Below is a small trained network, with its code and all its weights. Each question gives an input and a target symbol and asks what happens when units are switched off, that is, made to give their printed mean instead of their output.

import numpy as np


def w(rows, s, z=0):
    codes = np.array(rows[::2]) - 128.0
    scale = np.full(codes.shape[1], s)
    scale[-1] = z or s
    return codes * scale


def norm(h):
    return h / np.sqrt((h * h).mean(-1, keepdims=True) + 1e-5)


def softmax(a):
    e = np.exp(a - a.max(-1, keepdims=True))
    return e / e.sum(-1, keepdims=True)


def log_softmax(a):
    a = a - a.max(-1, keepdims=True)
    return a - np.log(np.exp(a).sum(-1, keepdims=True))


def net(x, mask):
    ids = ['Δαβγεζηξσφ'.index(c) for c in x.split()]
    T = len(ids)
    res = E[ids] + P[:T]
    u = 0
    for l in range(2):
        r = norm(res)
        for j in range(3):
            rows = slice(3 * j, 3 * j + 3)
            q, k, v = (r @ M[l][rows].T for M in (Q, K, V))
            z = softmax(np.where(np.tri(T) > 0, q @ k.T / 3**0.5, -1e9)) @ v
            o = O[l][rows]
            res = res + np.where(mask[u + j], z, o[:, -1]) @ o[:, :-1]
        u += 3
    return log_softmax(norm(res)[-1] @ U[:, :-1].T + U[:, -1])


Q, K, V, O = {}, {}, {}, {}
E = w([
[64,99,112,92,84,145,79],'Δ',
[94,137,86,54,176,130,218],'α',
[170,150,167,90,159,97,98],'β',
[108,143,128,2,76,163,161],'γ',
[213,93,98,200,103,116,203],'ε',
[58,140,115,181,204,121,137],'ζ',
[83,57,27,69,102,89,189],'η',
[123,198,87,105,190,220,110],'ξ',
[60,151,223,126,148,166,113],'σ',
[22,125,176,72,101,28,148],'φ',
],0.0076)
P = w([
[86,242,29,116,26,51,202],'0',
[128,202,82,104,51,79,192],'1',
[133,176,97,100,70,95,183],'2',
[123,150,99,93,81,119,173],'3',
[122,127,104,88,97,129,158],'4',
[118,107,106,78,113,138,146],'5',
[119,87,112,83,104,146,140],'6',
[114,75,109,71,119,158,130],'7',
[103,52,113,68,119,162,119],'8',
[102,40,104,61,127,164,110],'9',
[101,17,110,55,123,158,103],'10',
[97,15,101,46,146,164,92],'11',
[85,3,113,34,139,167,77],'12',
],0.0033)
Q[0] = w([
[165,152,2,66,151,134,163],'L0H1',
[157,159,193,167,152,155,51],'L0H1',
[42,106,61,195,148,136,204],'L0H1',
[165,140,158,89,164,129,68],'L0H2',
[181,61,202,169,140,98,129],'L0H2',
[84,102,54,46,135,71,98],'L0H2',
[126,66,135,128,124,138,190],'L0H3',
[156,157,103,116,131,124,106],'L0H3',
[107,191,56,129,102,99,119],'L0H3',
],0.0089)
K[0] = w([
[212,123,19,127,130,150,138],'L0H1',
[81,193,160,115,171,136,11],'L0H1',
[77,93,77,199,141,151,204],'L0H1',
[67,101,155,109,129,131,163],'L0H2',
[111,163,111,188,98,137,160],'L0H2',
[117,94,102,101,160,148,64],'L0H2',
[119,81,103,109,150,127,156],'L0H3',
[114,150,139,162,120,133,134],'L0H3',
[185,153,116,192,80,139,154],'L0H3',
],0.011)
V[0] = w([
[151,2,117,68,140,111,156],'L0H1',
[141,163,29,132,159,140,177],'L0H1',
[157,138,150,180,54,89,179],'L0H1',
[42,117,140,142,123,146,214],'L0H2',
[178,175,148,144,122,51,179],'L0H2',
[85,138,198,58,169,110,140],'L0H2',
[169,121,149,68,68,203,125],'L0H3',
[157,137,105,152,188,180,93],'L0H3',
[92,32,131,60,197,114,61],'L0H3',
],0.0049)
O[0] = w([
[151,152,255,160,161,133,116,206],'L0H1',
[131,70,182,94,153,128,80,255],'L0H1',
[65,127,143,93,126,185,116,160],'L0H1',
[93,160,48,126,111,152,197,209],'L0H2',
[179,124,103,81,198,86,119,114],'L0H2',
[110,195,129,109,93,76,167,210],'L0H2',
[75,127,98,157,158,102,162,154],'L0H3',
[150,66,104,127,94,91,130,43],'L0H3',
[135,140,18,40,141,127,135,109],'L0H3',
],0.0058,0.003)
Q[1] = w([
[169,26,92,121,69,77,188],'L1H1',
[83,45,134,122,83,167,154],'L1H1',
[143,90,115,53,194,138,192],'L1H1',
[137,152,114,186,168,110,140],'L1H2',
[166,125,83,137,146,182,95],'L1H2',
[141,191,189,112,98,136,164],'L1H2',
[162,175,97,114,136,89,197],'L1H3',
[74,92,144,121,139,189,201],'L1H3',
[151,159,105,246,91,82,96],'L1H3',
],0.012)
K[1] = w([
[59,155,178,144,245,204,91],'L1H1',
[38,167,128,29,149,138,127],'L1H1',
[103,81,225,93,129,166,118],'L1H1',
[159,105,156,87,54,98,79],'L1H2',
[131,53,169,218,89,89,106],'L1H2',
[62,132,91,81,157,42,86],'L1H2',
[118,105,112,61,217,82,30],'L1H3',
[220,58,126,175,136,171,171],'L1H3',
[124,254,111,138,99,36,93],'L1H3',
],0.0095)
V[1] = w([
[125,113,99,134,89,2,98],'L1H1',
[209,73,122,98,19,134,167],'L1H1',
[64,195,190,75,61,145,91],'L1H1',
[251,155,122,114,93,189,153],'L1H2',
[164,102,118,246,184,165,193],'L1H2',
[118,208,58,120,173,137,68],'L1H2',
[140,75,187,147,78,71,191],'L1H3',
[27,136,108,56,68,110,114],'L1H3',
[148,186,123,255,45,155,202],'L1H3',
],0.0053)
O[1] = w([
[164,95,116,167,106,58,119,89],'L1H1',
[143,154,139,114,53,130,191,109],'L1H1',
[101,75,62,60,125,135,46,253],'L1H1',
[203,172,46,42,105,164,90,78],'L1H2',
[86,105,16,93,178,88,60,57],'L1H2',
[153,179,140,193,161,180,140,168],'L1H2',
[159,125,117,173,104,122,189,184],'L1H3',
[197,93,63,136,136,95,61,102],'L1H3',
[167,146,254,134,126,125,160,88],'L1H3',
],0.0065,0.0042)
U = w([
[146,94,223,177,106,157,174,236],'Δ',
[68,188,108,149,96,145,162,184],'α',
[113,150,83,53,192,117,206,26],'β',
[143,144,98,18,35,142,127,6],'γ',
[154,39,71,146,66,96,198,137],'ε',
[156,179,105,130,177,224,69,92],'ζ',
[210,139,149,95,150,64,94,255],'η',
[131,79,143,176,31,154,41,129],'ξ',
[74,133,132,103,109,10,87,56],'σ',
[73,103,123,207,224,79,110,78],'φ',
],0.011,0.0048)

Each question gives the input, a string of symbols that net reads in full, and the target symbol t.
The units are the heads (3 rows each of Q, K, V and O). Each row of codes is followed by its name. A weight is (code - 128) times the scale printed after its matrix; where a second scale follows, it is the last column's (O and U).
mask holds one flag per head, layer by layer. A switched-off head (its flag False) gives its mean, the last column of its rows in O, instead of its output. The means were averaged over made-up inputs and are rounded, as every weight is.
A unit's drop is (log p(t) with every unit on - log p(t) with that unit switched off) / (log p(t) with every unit on - log p(t) with every unit switched off).
The circuit of an input: a set's keep is (log p(t) with only the set's units on - log p(t) with every unit switched off) / (log p(t) with every unit on - log p(t) with every unit switched off). Starting from all 6 units, units are removed one at a time, each time the one whose removal leaves the highest keep (on an exact tie, the one counted first), for as long as the keep stays at least 0.8.
units of the circuit, in order: the units of the circuit, biggest drop first
most important unit: the unit with the biggest drop
heads that matter: for each layer, one digit per head in row order, 1 if its drop is at least 0.15 and else 0, layers parted by /
input β ζ Δ ζ φ α ζ φ σ ε ξ α β, target α: units of the circuit, in order -> (L1H1; L0H1; L1H3; L0H2)
input η φ γ ξ σ η ε γ ξ β σ, target α: most important unit -> L0H1
input β ξ α ζ β, target ζ: units of the circuit, in order -> (L0H2; L1H3; L1H2)
input α ζ ξ φ ξ η σ ζ η ε ζ, target β: units of the circuit, in order -> (L1H2; L0H3; L1H3)
input ζ ξ η ζ η η σ σ, target α: heads that matter -> 110 / 100
input ξ φ ξ ε Δ η, target Δ: heads that matter -> 001 / 001
input ζ α Δ Δ, target ξ: units of the circuit, in order -> (L1H3; L0H2)
input ζ η ε α ε, target β: heads that matter -> 110 / 011
input ζ γ γ ζ, target γ: units of the circuit, in order -> (L1H2; L1H1; L1H3)
input σ γ ξ β σ φ Δ β ε Δ φ, target α: units of the circuit, in order -> (L0H1; L1H2)
input η ε ζ η η φ Δ α, target Δ: units of the circuit, in order -> (L1H3; L0H2)
input β β γ ε ξ α γ η σ ξ Δ, target Δ: heads that matter -> 000 / 001
input ζ α ζ η β η σ ζ, target ε: heads that matter -> 001 / 101
input σ Δ η ξ α γ β ζ ζ β, target φ: most important unit -> L1H2
input ε β α, target Δ: units of the circuit, in order -> (L0H3; L1H3)
input φ ζ ζ ξ ξ ξ σ α σ ζ, target ζ: units of the circuit, in order -> (L1H2; L0H3)
input ξ η γ ε η ξ ζ σ ε α φ ζ, target α: heads that matter -> 010 / 001
input σ ξ η α φ σ ε γ Δ ξ, target α: heads that matter -> 110 / 000
input ξ ζ ξ, target φ: units of the circuit, in order -> (L1H2; L0H3)
input σ ξ ζ ξ φ γ ε α ζ Δ Δ γ ζ, target β: units of the circuit, in order -> (L0H3; L1H2)
input β α φ Δ ε ζ η γ, target Δ: units of the circuit, in order -> (L1H3)
input η ξ η, target ζ: heads that matter -> 000 / 110
input ε φ β, target Δ: heads that matter -> 001 / 110
input ξ η ξ η, target ζ: units of the circuit, in order -> (L1H2; L1H1)
input β ξ σ ξ ζ σ β, target ζ: heads that matter -> 010 / 011
input ξ η σ ζ η ζ η Δ ε ξ, target α: heads that matter -> 011 / 010
